Each row has a hidden trait or not; one of two labels after the row says which. A new part has a new trait and new labels.
(in the rows, 100 means zero)
[111 111 100 110  91  91  96 100 110 117 101  86 121 105  69 122 101  90
  89  77 126  86  94  96  83 103  91  70  53 103  32  97  89  95 126  68
 108  97 114 104  91 140  88 109  98  98  97 128  97  93  97  88  92 101
 105 126  73  95 104 103 120  80  95  91 106 101 105 113  61  63  94 120]  B
[ 89  86  95  86 112  91  97 104  64  89  94 102  90 100 133  69  95  85
 119  91  64 123 117 112 134  90 113  76 144 113 175  96 126  94  84 133
 101  94 123  99  91  74 126  95  98  99 102 105 104  98 112 122 106  88
 108  96 121  93  93  94 119 105 102 103  90 117 119  81 138  82  83 112]  B
[ 98 125  98 110 109  93  99 106 112  95  87  90 100 116  95  29 102 100
 105  79 149  81  86 107  97 116  92  88  43  81  31  99  93  90 128  81
  96 115  87 105  93 135  75 114 103 104 104  89  99  93 129  74 121 130
 116 136 149 116 106 103 104  85  95  85 107 122  84 142  98  79 102 100]  N
[107  99  99 103  91  88  99  99 115 105 112  91 118 110  55 143 103  96
  88 106 120 109  90 108  88  99  91  86  61  83  29  99  94  83 104  48
 124  86 117 105  96 119  91 107  95  97  95 123  89  93  83  91  85 106
 105 137  92  96 101 105 101  69 101  91 109  93 117 104  52  76 100 124]  N
[116 147  96 107 110 105 101 106  92 110  96  95 102 111  61  64 102 115
 105 113 122  93  92  99 103 102 105  87  94  89  74 104  92 107 127 103
 100  99  83 108  95 150 100  91  94 100 103 108  96  96 105  82 123 174
 122 169 129 109  99 104 125  86  99  98 107 128  94 119 132  93 102 117]  N
[112 124  98 120  99  99 107  97 109 103 103  94 109 107  60  78  98 107
  99 103 126 108  88  96 106 112  95 109  68  56  35 109  76  56 109  70
 108  92  91 105 102 142 103 106 102  99  94 119  97  92  80 124 105 131
 107 162 140 107 106  98 101  79 104 112  98 101 107 113 101  97 106 107]  B
[ 91  95  95  91 111  97 106 105  70  75 107 105  92 124  91  87  99  95
 116 135  90 140 116 109 130  91 112  89 150 113 159 107 122  92  81 134
 115  75 115 101  94  59 126  89  93  99 106 118  72 103  92 118 104  90
 107 128 151  99  84 107 105  99 109 102 105 125 110  68 140  86  89 118]  B
[102 111 100 119  99  96 111  97 109  95 111 103 107 106  60 101 102 118
  99 124 117 106  87  90 113 108 105 123  69  37  53 106  87  72 112  79
 115  81  78 100 103 117  97  96 102  93  93 114  90  91  65 149 107 148
 107 169 149 106  96 102  53  80 110 110  91  99 100 111 109 102 119 100]  N
[106 127  97 109 109  92 100 104  98 108  98  96 104 104  67  63 103 115
 100 100 114  94  89 102 116 101 106  91  73  59  48  98  96  99 127  91
 105  97  81 106  95 141  88  93  96  96  99 100 110  90 100  96 115 162
 121 168 122 106  99  99 100  77 100  95  97 117  96 129 113  90 110 113]  N
[104 104  96  76 111 108  95 104  72  99 102 102  90  99 102 111 100 102
 107 128  44 123 110 116 110  81 113  88 169 130 179  99 118 138  84 135
  99  92 112 106  96  85 122  77  89 102 106  95  98 104 103  64 105  86
 101 111  89  92  93 101 131  99 100  96 105 112 110  74 131 110  94 117]  B
[103 119 100 123  96  90 107  98 109 102 103  96 113 108  70  86 101 105
  98  96 139  96  93  92 113 111  96  99  52  56  25 104  87  59 120  68
 114  91  97 101  98 119  92 108 104  95  94 122  93  92  81 141  99 138
 113 149 134 105 104 100  87  83 104 106  98 102 105 119  96  85 104 106]  N
[110 126  94  97 117 106  98 105  79 106  94 101  90  96  90  48  99 117
 113 113  68 104  98 105 124  95 116 103 132  89 122 101 102 116 109 127
  88 101  81 107  97 126 112  82  94 100 103  88 113  96 105  89 125 138
 118 149 128 105  98  95 115  95 100 106  95 117  98 110 157 109 104 108]  B
[105 103  99 102  96 105  98 101 114 100 108  90 110 104  62 114 101 110
  95 113 132 110  76 107  72 102  95  99  64  77  34 103  76 113  97  73
 110  88  89 107  98 135  98  99  97 103  93 107  85  86  85  88 115 128
  98 161 116 102  98 103  79  61 103  92  98  96  99 110  76  95 113 108]  B
[112 127  97  98 106 118 102 103 109  96  97  92  98 112  80  71  98 111
 103 119 130 106  81 112  70 109  93 105  94 108  57 109  73 106 100  95
  92 100  88 112 103 138 109  98  96 110 103  90  85  98 104  61 126 114
 100 152 142 112 102 105 115  85  99  95 109 113  88 110 114 124 106 105]  B
[118 142  96 104 107 117  99 103  88 107  92  94 100 100  81  49  96 115
 108 103 112 100  90 101  86 104 103  98 104 103  76 104  76 110 106 115
  86 100  85 109  99 149 120  91  98 106  99 114  99  93 100  91 131 124
 108 158 133 107 102  96 133  95  98 108  96 119  91 109 132 113 100 105]  B
[100  76  99  85  93  97  94  97  85 116 107 101 104  78 122 157 100  91
  95  97  40 111 114 102 103  78 109  84 136 122 167  92 115 121  85 117
 104  92 123  96  99  81 112  90  95  94  95 113 115 100  89 105  84  72
  96  74  21  80  96  93 114 105  99 104  94  86 121  72  92  81  93 116]  B
[ 99  64 102  97  80  91  96  96 106 106 113  96 114  87  95 167 101  90
  88  98  96 117  98 101  71  89  97  90  80 101  98  95  96 110  80  75
 114  88 122  96 100  87 101 107  99  95  91 118 101  92  80 121  80  74
  87  87  46  84  97  98  76  82 102  97  91  74 116  82  51  72 103 110]  N
[116 131 100 131  94 124 127  86  94  82 121 113 105 102  38 104  93 129
 106 171  99 156  93  78 103 116 110 168 129  40 114 129  53  34  72 108
 111  58  79  97 115 106 157  88 107  97  86 134  76  96  16 200 106 128
  84 193 200 105  97  97  50  96 123 156  76  82 110  58 155 147 118  86]  B
[108  98  99 101  88  82  94 100 102 117 103  87 120 103  80 137 101  78
  90  66 124  94 102 102  89  95  90  61  59 112  54  93 103  97 112  67
 113  95 132 101  90 122  89 111  97  96  96 130  97  95 102  93  84  89
 110 102  46  88 104 100 127  81  95  90 104  98 115 103  57  54  88 127]  B
[108 126  95  93 115 109  99 102  75 100  89 101  89 100 113  48  95 100
 115 103  68 109 112 108 121 101 107 100 149 119 140 106 105  97  99 133
  84 110 101 109  98 101 120  91  97 105 106  86 109 104 117  87 115 100
 104 101 131 106 102  95 151 115  97 107 102 116 102  95 152 119  88 101]  B
[ 85  72  95  71 113  86  88 110  67  92  97 100  87 107 136  85 101  85
 111  93  56 116 114 123 116  80 111  62 140 124 194  88 142 129  90 131
 103 103 121 101  89  58 104  90  90 101 108  85 105  95 135  58 100  79
 108  94  88  94  89 100 114 101  97  77 103 123 113  92 113  79  87 119]  B
[106 113  93  86 115 109  99 105  78  93 101  99  87 113  87  86  99 105
 113 126  64 129 104 120 117  91 109  91 156 119 140 105 108 107  86 122
 100  93 107 110  98 102 123  83  88 106 107  92  90 102 110  61 114 102
 104 142 125 104  94 103 140  93 101  96 111 122 111  84 140 112  94 119]  B
[ 96  94 100 115  95  88 110  96 117  89 118 100 111 114  46 131 104 112
  94 131 123 121  88  97 112 106 100 110  57  39  38 106  92  55 101  59
 129  75  92 100 102  99  92 104 100  93  91 113  83  93  61 146  94 134
 103 158 131 105  95 106  44  70 111 104  98  91 111 104  81  90 117 107]  N
[ 94  76  99  96  95  74  95  98 104 105 105  93 108 104  94 126 101  78
  93  82 104 107 108 110 119  94  94  64  68  80  77  92 114  71 101  63
 121  99 133 100  93  93  83 113  98  94  95 113 108  95 104 100  70  93
 104  95  60  93 101  98 106  86  99  91 106  89 128 105  62  65  90 119]  N
[ 97  99  99 103  95  98  99 105 117  90 107  88 109 122  64 110 103 103
  96 110 171 102  76 108  65 107  89  86  51  66  28 102  86 103 108  69
 119  88 100 107  94 124  93 109  97 104  98 112  70  88  95  76 115 110
 105 154 132 105  94 111  78  59 104  79 106 111  93 113  67  81 106 113]  N
[111 127  99 112  99  90  99 102 106 117  98  89 115 105  61  93 103 102
  93  81 136  79  94  95 106 107  95  77  51  79  20  97  95  91 135  70
 109  98 100 106  93 146  82 106  98  95  97 122 103  92 100  91  98 133
 121 146  80 100 103 101 112  81  97  94 105 111 103 126  85  74 100 119]  N
[ 97 106 101 105  93  88  94 107 115 105  95  85 116 118  83 105 104  88
  94  72 184  75  84  96  68 104  89  64  32 109  21  93  99 121 133  67
 108 100 102  99  88 131  74 115 101  99 101 120  81  92 114  73 107 104
 117 115  94  99  98 109 103  74  95  74 108 117  87 126  57  56  96 117]  N
[110 123  96  87 107 115  95 106  68 106  90  97  94 102 103  80  97 102
 112 104  83 103 105 103  91  88 113  84 151 147 152 101 106 151 103 151
  86  97  96 103  94 111 131  83  93 105 107 104  96 102 113  75 123  90
 111  99  99  92  96 100 141 108  97  96  98 127  95  84 141  96  91 110]  B
[113 128  95  96 110 117  99 104  87  99  94  95  94 108 102  57  97 104
 111 113 101 114  95 109 101 102 102  97 131 118 115 108  85 112  99 120
  91  98  95 111  98 133 128  90  94 109 104  97  91 100 108  70 121 108
 105 144 146 109  99 101 140  94  99 101 106 123  97  96 136 121  95 109]  B
[112 120  94  99 110 107  98 103  92 104 100  96  96  99  64  67 101 120
 106 123  78 117  86 115 107  97 109  99 107  72  79 104  84 104 101  94
 100  95  84 111 100 144 106  84  91 102  98  92 105  91  91  77 127 137
 106 182 127 106  99  99 108  74 101  97 100 112 104 114 127 115 112 117]  B
[ 92 109  99 114 103  98 113 102 112  76 114 100 101 133  44  99 104 116
 100 148 146 127  83 104 104 108 100 113  76  56  48 111  97  70 103  74
 125  74  84 106 100 101  99 101  97  99 100 114  60  97  76 112 110 134
 106 176 178 113  90 116  57  69 113  97 110 126 100 107 102 104 112 110]  N
[ 85  63  99  83 103  99  93 100  78  94  98 106  87  82 149 102  97  95
 106  98  43 114 109 108 110  87 111  98 145 113 200  93 117 124  71 131
  92 103 108  94 101  54 113  93 101 100  98  83 115  98 113 106 104  71
  88  64  70  91  94  92  85 114  99  97  81  93 104  85 106 103  98  89]  N
[ 97 110  98 108  97  90  95 108 105 100  94  81 113 115  79  72 101  99
 106  79 171  92  82 102  75 107  96  65  52  87  31  94  91 108 126  79
 108  96  99 104  88 134  91 112 100  99  98 115  86  84 112  97 122 122
 119 155 128 101  97 105  89  67  98  80  97 122  88 127  80  62 100 119]  N
[ 95  72  97  88 101  72  91 102  71 111  98  93 106  98 119 114  98  72
 101  66  67 105 121 109 125  86 103  47 109 117 146  89 128  97  98 106
 109  99 144  97  88  79  98 108  96  94 100 118 116  97 116 103  79  77
 112  68  52  84  98  93 140  99  93  93  98 105 127  90  95  55  78 128]  B
[ 96  84  98  89  98 107  95 101  66  99  92 100  92  83 143  86  93  90
 112  85  62 118 110 103  96  92 110  92 141 143 177  97 101 121  75 149
  84 103 117  96  97  72 138  88 103 103  96  96 112  94 110 125 114  62
  91  70  99  85  98  89 117 112  97 111  77 102 103  70 120  95  89  95]  B
[109 129  96 107 112 103 101 100 103  99  96  95  96 110  80  41 101 108
 106 104 105 105  92 110 111 114  96 105  95  70  58 107  79  68 108  86
  98 105  90 111  99 139 101 102  98 106 100  89 103  95 107  94 119 129
 107 159 155 116 107  99 117  86 100  99 105 109 101 121 118 118 104 104]  B
[ 94  76 101  96  86  84  90 104  96 109  98  89 116  99 117 129 100  76
  96  63 129  89 102  97  78  94  94  57  56 120  81  90 109 117 108  89
 109  99 130  95  91  92  97 115 102  96  97 123  96  93 112 104  90  65
 107  78  47  84  98  98 104  90  94  86  94 101 106  96  58  42  86 116]  N
[ 96 101 100 109 101  83  98 104 112 105 101  95 110 105  74  91 105 105
  97  89 138  86  87  96 104 100 100  80  47  66  45  92 106 102 126  73
 114  94  91 100  94 125  74 103  99  93  96 110  99  89  97 105 105 140
 118 137  99 100  96 102  65  77 101  86  97 108  97 127  64  71 109 112]  N
[ 97  94  99 104 100  76  97 105 108  98 107  93 111 110  68 114 106  99
  93  96 118  95  91 104 112  94  99  74  58  63  44  94 110  96 119  63
 123  93 102 102  92 117  73 102  95  93  97 114 100  90  95  92  91 133
 117 141  78  99  97 104  78  71 101  83 104 107 108 123  81  67 106 121]  N
[ 90  78  99  88 104  88  98 102  77 103 102 108  96  97 115 125 102  91
 102  96  59  99 123 100 135  82 112  80 179 115 163  92 138 113  99 131
 105  95 117  91  94  55 102  90  97  92 103 110 107 107 101 115  85  88
 107  60  61  88  92  99 103 119  98 101 100 101 111  81 118  78  91 108]  N
[104 124  97  90 109 108  94 114 100 101  95  90  99 120  73  82 106 114
 104 124 150  89  76 107  66  95 104  78  81 119  62  97 100 161 127  99
  99  96  75 110  91 137  91  85  91 105 109  98  76  94 118  37 136 123
 120 167 105 105  88 114  99  74  98  70 113 138  72 124 106  88 106 113]  N
[ 91  78 101 106  92  76 100  97  99  99 107  98 112 103  95 126 100  79
  94  78 110 108 112 106 120 101  95  74  72  95  84  95 113  61 100  77
 121  92 133  94  95 200  91 117 104  91  93 125 104  96  91 139  66  88
 104  76  82  91 101  97  94  92 103 102  98  87 123  94  67  59  89 111]  N
[ 96  91  97  85 113 100  97 102  76  97 101 106  87  98 115  93 100 102
 107 115  33 112 119 113 133  84 113  94 171 112 180  99 129 114  89 132
  96 100 106 101  99  72 108  81  92 100 108  90 110 108 111  76  93  94
 102  96  86  99  95  99 122 112 100  97 106 112 113  89 133 108  94 109]  B
[ 96 115 101 106 107 100 103 105 119  94 100  99  99 115  73  77 105 118
 100 118 143  90  80 100  88 108 100 112  65  74  52 102  95 104 119  82
 104 101  66 105 101 120  80  98  99 102 105  89  82  97 104  76 119 132
 107 142 140 112  96 110  69  83 103  87 108 112  78 129 101 109 116  93]  N
